Here is a tiny trained network, its code and every weight. The questions are about switching its units off for an input and a class, where a switched-off unit gives its printed mean instead of its output.

import numpy as np


def w(rows, s, z=0):
    codes = np.array(rows[::2]) - 128.0
    scale = np.full(codes.shape[1], s)
    scale[-1] = z or s
    return codes * scale


def norm(h):
    return h / np.sqrt((h * h).mean(-1, keepdims=True) + 1e-5)


def f(y):
    return np.maximum(y, 0)


def log_softmax(a):
    a = a - a.max(-1, keepdims=True)
    return a - np.log(np.exp(a).sum(-1, keepdims=True))


def net(x, mask):
    res = np.array(x, float).reshape(1, 5) / 4 @ E
    u = 0
    for l in range(3):
        y = f(norm(res) @ A[l][:, :-1].T + A[l][:, -1])
        res = res + np.where(mask[u : u + 4], y, B[l][:, -1]) @ B[l][:, :-1]
        u += 4
    return log_softmax(norm(res)[-1] @ U[:, :-1].T + U[:, -1])


A, B = {}, {}
E = w([
[216,146,109,178,61,193,93,123],'x0',
[111,53,80,106,81,156,142,136],'x1',
[180,73,83,199,160,65,69,2],'x2',
[73,129,158,138,111,160,55,127],'x3',
[68,144,57,223,67,68,159,162],'x4',
],0.0066)
A[0] = w([
[148,147,191,215,83,129,115,181,4],'L0N1',
[156,174,130,146,107,51,85,179,224],'L0N2',
[213,98,146,135,127,82,170,179,80],'L0N3',
[149,127,108,96,167,74,255,96,84],'L0N4',
],0.0061,0.0044)
B[0] = w([
[132,60,144,71,171,150,126,12,151],'L0N1',
[96,140,166,177,115,141,175,171,255],'L0N2',
[175,190,133,67,153,96,2,181,166],'L0N3',
[160,227,36,55,72,114,52,96,218],'L0N4',
],0.0093,0.0039)
A[1] = w([
[207,158,108,162,77,187,148,101,65],'L1N1',
[30,132,142,121,110,127,2,132,45],'L1N2',
[22,104,96,52,214,37,188,112,2],'L1N3',
[103,6,44,63,111,127,160,127,82],'L1N4',
],0.0085,0.0044)
B[1] = w([
[88,144,63,84,144,174,89,78,229],'L1N1',
[211,198,25,51,106,61,139,124,219],'L1N2',
[164,147,91,151,153,239,176,44,253],'L1N3',
[87,129,180,173,141,133,3,178,222],'L1N4',
],0.013,0.0034)
A[2] = w([
[164,43,120,171,149,51,98,19,118],'L2N1',
[213,38,239,2,162,134,95,66,3],'L2N2',
[92,101,111,183,76,70,162,125,65],'L2N3',
[156,225,205,181,240,96,171,85,40],'L2N4',
],0.0087,0.0026)
B[2] = w([
[140,79,187,24,106,155,196,208,229],'L2N1',
[76,161,78,252,89,54,207,112,254],'L2N2',
[110,158,126,186,166,100,174,79,170],'L2N3',
[104,84,133,131,112,181,22,153,241],'L2N4',
],0.012,0.0045)
U = w([
[140,142,88,130,135,188,116,63,248],'0',
[93,137,112,254,113,107,190,116,161],'1',
[170,176,69,59,108,81,108,133,141],'2',
[124,96,207,79,126,157,200,227,230],'3',
[103,112,160,188,153,166,1,157,96],'4',
[132,143,127,114,150,96,111,118,29],'5',
[150,127,170,160,196,81,119,132,3],'6',
],0.015,0.0048)

Each question gives the input, the list of numbers given to net, and the class t.
The units are the neurons (one row each of A and B). Each row of codes is followed by its name. A weight is (code - 128) times the scale printed after its matrix; where a second scale follows, it is the last column's (A, B and U).
mask holds one flag per neuron, layer by layer. A switched-off neuron (its flag False) gives its mean, the last column of its row in B, instead of its output. The means were averaged over made-up inputs and are rounded, as every weight is.
A unit's drop is (log p(t) with every unit on - log p(t) with that unit switched off) / (log p(t) with every unit on - log p(t) with every unit switched off).
The circuit of an input: a set's keep is (log p(t) with only the set's units on - log p(t) with every unit switched off) / (log p(t) with every unit on - log p(t) with every unit switched off). Starting from all 12 units, units are removed one at a time, each time the one whose removal leaves the highest keep (on an exact tie, the one counted first), for as long as the keep stays at least 0.8.
units of the circuit, in order: the units of the circuit, biggest drop first
unit that matters most: the unit with the biggest drop
top k neurons: the k neurons with the biggest drops, biggest first
top k neurons in layer l: the k neurons of layer l with the biggest drops, biggest first
input [-1,-7,4,7,-8], class 1: unit that matters most : L2N2
input [5,-7,8,5,4], class 3: top 2 neurons : L2N1; L0N4
input [-7,7,8,3,-4], class 3: top 2 neurons : L2N1; L1N1
input [5,0,6,3,-1], class 3: top 2 neurons : L2N1; L0N4
input [-5,-3,-5,1,3], class 0: top 4 neurons : L1N3; L2N1; L2N2; L1N4
input [-3,4,4,4,0], class 2: top 2 neurons : L1N2; L2N4
input [4,-5,-4,-4,-5], class 1: top 2 neurons : L2N2; L0N4
input [1,-3,6,-8,-3], class 2: units of the circuit, in order : L0N4; L2N1
input [6,1,-7,8,-8], class 1: top 2 neurons in layer 1 : L1N3; L1N4
input [5,6,4,-7,-6], class 2: top 3 neurons : L1N1; L1N3; L0N3
input [-7,5,-7,5,-3], class 0: top 2 neurons : L1N3; L2N1
input [-1,8,-2,-7,-2], class 4: top 2 neurons : L1N4; L1N2
input [-1,-7,7,-7,3], class 2: top 2 neurons : L0N4; L2N1
input [-1,-5,-2,0,0], class 4: unit that matters most : L2N4
input [-3,1,3,-3,-5], class 1: top 2 neurons : L2N2; L1N2
input [-1,-5,5,1,4], class 3: top 2 neurons in layer 2 : L2N1; L2N2
input [2,-3,5,-6,0], class 2: top 2 neurons in layer 1 : L1N3; L1N1
input [3,6,2,-5,-2], class 4: top 2 neurons in layer 1 : L1N4; L1N2
input [-6,-1,-5,5,-5], class 0: units of the circuit, in order : L1N3; L2N1
input [7,-3,1,2,5], class 0: unit that matters most : L1N1
input [-8,8,-7,-1,4], class 0: top 3 neurons in layer 2 : L2N1; L2N2; L2N4
